Below are the code and all the weights of a small trained network. Each question names an input and a class and asks about switching units off, where a switched-off unit gives its printed mean instead of its output.

import numpy as np


def w(rows, s, z=0):
    codes = np.array(rows[::2]) - 128.0
    scale = np.full(codes.shape[1], s)
    scale[-1] = z or s
    return codes * scale


def f(y):
    return y / 2 * (1 + np.tanh(0.7978845608 * (y + 0.044715 * y**3)))


def log_softmax(a):
    a = a - a.max(-1, keepdims=True)
    return a - np.log(np.exp(a).sum(-1, keepdims=True))


def net(x, mask):
    res = np.array(x, float).reshape(1, 6) / 4 @ E
    y = f(res @ A[0][:, :-1].T + A[0][:, -1])
    res = res + np.where(mask, y, B[0][:, -1]) @ B[0][:, :-1]
    return log_softmax(res[-1] @ U[:, :-1].T + U[:, -1])


A, B = {}, {}
E = w([
[39,86,121,177,185,163,74,19,134,107,58,120],'x0',
[122,126,127,104,119,129,131,131,123,137,112,112],'x1',
[150,193,119,128,148,254,2,139,89,169,182,38],'x2',
[87,145,161,71,104,108,83,156,145,184,82,133],'x3',
[180,172,131,227,124,26,138,95,83,178,29,110],'x4',
[32,157,192,239,215,135,251,226,61,98,150,97],'x5',
],0.0081)
A[0] = w([
[152,192,122,203,117,103,148,117,67,128,62,121,123],'neuron 1',
[156,118,109,127,136,105,164,81,60,176,138,89,177],'neuron 2',
[138,199,126,146,126,188,99,155,86,129,129,98,73],'neuron 3',
[104,46,172,156,128,118,204,112,117,127,95,202,103],'neuron 4',
[156,134,155,105,102,86,106,179,90,94,173,141,90],'neuron 5',
[230,200,144,74,102,122,190,227,76,140,155,64,110],'neuron 6',
[34,134,122,89,147,149,132,165,160,41,222,133,116],'neuron 7',
[99,219,120,161,174,176,94,99,106,164,148,43,142],'neuron 8',
[116,169,184,127,116,118,122,141,128,132,120,155,250],'neuron 9',
[107,35,154,133,95,59,210,143,188,114,73,182,86],'neuron 10',
[2,156,195,182,188,127,198,199,50,157,171,102,87],'neuron 11',
[46,85,132,148,194,146,82,70,135,80,67,60,96],'neuron 12',
[162,188,124,180,136,73,114,132,76,146,78,109,91],'neuron 13',
],0.0083,0.011)
B[0] = w([
[134,140,147,61,184,147,155,165,164,71,87,123,191],'neuron 1',
[129,74,189,86,115,133,118,117,161,83,171,116,175],'neuron 2',
[116,92,159,139,46,169,70,168,71,139,173,152,156],'neuron 3',
[105,69,135,136,74,205,94,150,71,146,192,134,198],'neuron 4',
[120,160,79,177,140,103,118,187,143,189,81,165,146],'neuron 5',
[102,106,73,203,173,100,173,152,162,141,92,186,216],'neuron 6',
[112,147,236,56,170,143,106,127,198,63,116,121,212],'neuron 7',
[124,84,138,142,101,159,110,170,66,163,167,80,203],'neuron 8',
[121,42,162,134,163,165,170,74,147,168,134,88,230],'neuron 9',
[112,100,136,118,93,147,84,166,80,136,184,162,225],'neuron 10',
[147,201,50,89,84,29,96,32,117,137,151,107,245],'neuron 11',
[146,166,119,253,154,46,193,186,184,163,109,254,194],'neuron 12',
[120,179,213,55,135,117,79,134,150,17,98,92,172],'neuron 13',
],0.0091,0.012)
U = w([
[114,105,133,134,67,170,114,201,32,145,152,131,76],'0',
[115,167,185,68,166,147,120,160,196,68,89,111,84],'1',
[116,157,74,222,159,114,186,188,187,171,88,180,87],'2',
[188,199,6,77,56,95,96,5,137,151,134,128,95],'3',
[136,88,134,133,163,153,191,102,136,168,144,81,252],'4',
],0.011,0.013)

Each question gives the input, the list of numbers given to net, and the class t.
The units are the neurons (one row each of A and B). Each row of codes is followed by its name. A weight is (code - 128) times the scale printed after its matrix; where a second scale follows, it is the last column's (A, B and U).
mask holds one flag per neuron, in row order. A switched-off neuron (its flag False) gives its mean, the last column of its row in B, instead of its output. The means were averaged over made-up inputs and are rounded, as every weight is.
A unit's drop is (log p(t) with every unit on - log p(t) with that unit switched off) / (log p(t) with every unit on - log p(t) with every unit switched off).
The circuit of an input: a set's keep is (log p(t) with only the set's units on - log p(t) with every unit switched off) / (log p(t) with every unit on - log p(t) with every unit switched off). Starting from the 12 units with the biggest drops (on a tie, the unit counted first), units are removed one at a time, each time the one whose removal leaves the highest keep (on an exact tie, the one counted first), for as long as the keep stays at least 0.8.
circuit, biggest first: the units of the circuit, biggest drop first
unit that matters most: the unit with the biggest drop
top k neurons: the k neurons with the biggest drops, biggest first
drop when u is switched off: that unit's drop, to one decimal
input [-8,8,-5,7,-5,8], class 2: top neuron	neuron 6
input [-8,2,-3,-5,8,7], class 1: top 4 neurons	neuron 13; neuron 1; neuron 2; neuron 12
input [8,8,-3,-8,6,-7], class 2: top 3 neurons	neuron 12; neuron 11; neuron 7
input [-5,-3,1,3,-4,7], class 3: top 2 neurons	neuron 11; neuron 12
input [0,2,-8,0,-3,8], class 0: top 2 neurons	neuron 4; neuron 10
input [-6,-2,0,5,-2,6], class 2: top 2 neurons	neuron 6; neuron 5
input [1,6,-6,-1,7,6], class 1: top 2 neurons	neuron 1; neuron 13
input [6,-1,-7,-3,0,-3], class 0: circuit, biggest first	neuron 4; neuron 10
input [-6,2,2,-7,-8,-2], class 1: top 2 neurons	neuron 7; neuron 12
input [0,4,2,3,6,-4], class 1: circuit, biggest first	neuron 11; neuron 13
input [7,7,6,-7,-8,7], class 1: top 2 neurons	neuron 7; neuron 6
input [1,7,8,-4,1,-5], class 0: top 2 neurons	neuron 11; neuron 8
input [-6,-3,-6,-8,-1,-5], class 0: circuit, biggest first	neuron 11; neuron 10
input [8,-4,-5,7,-4,-4], class 2: unit that matters most	neuron 12
input [2,-2,1,-2,6,8], class 3: drop when neuron 13 is switched off	0.0
input [4,-7,5,-6,5,7], class 3: drop when neuron 7 is switched off	0.1
input [-4,5,-8,3,6,5], class 0: drop when neuron 4 is switched off	0.6
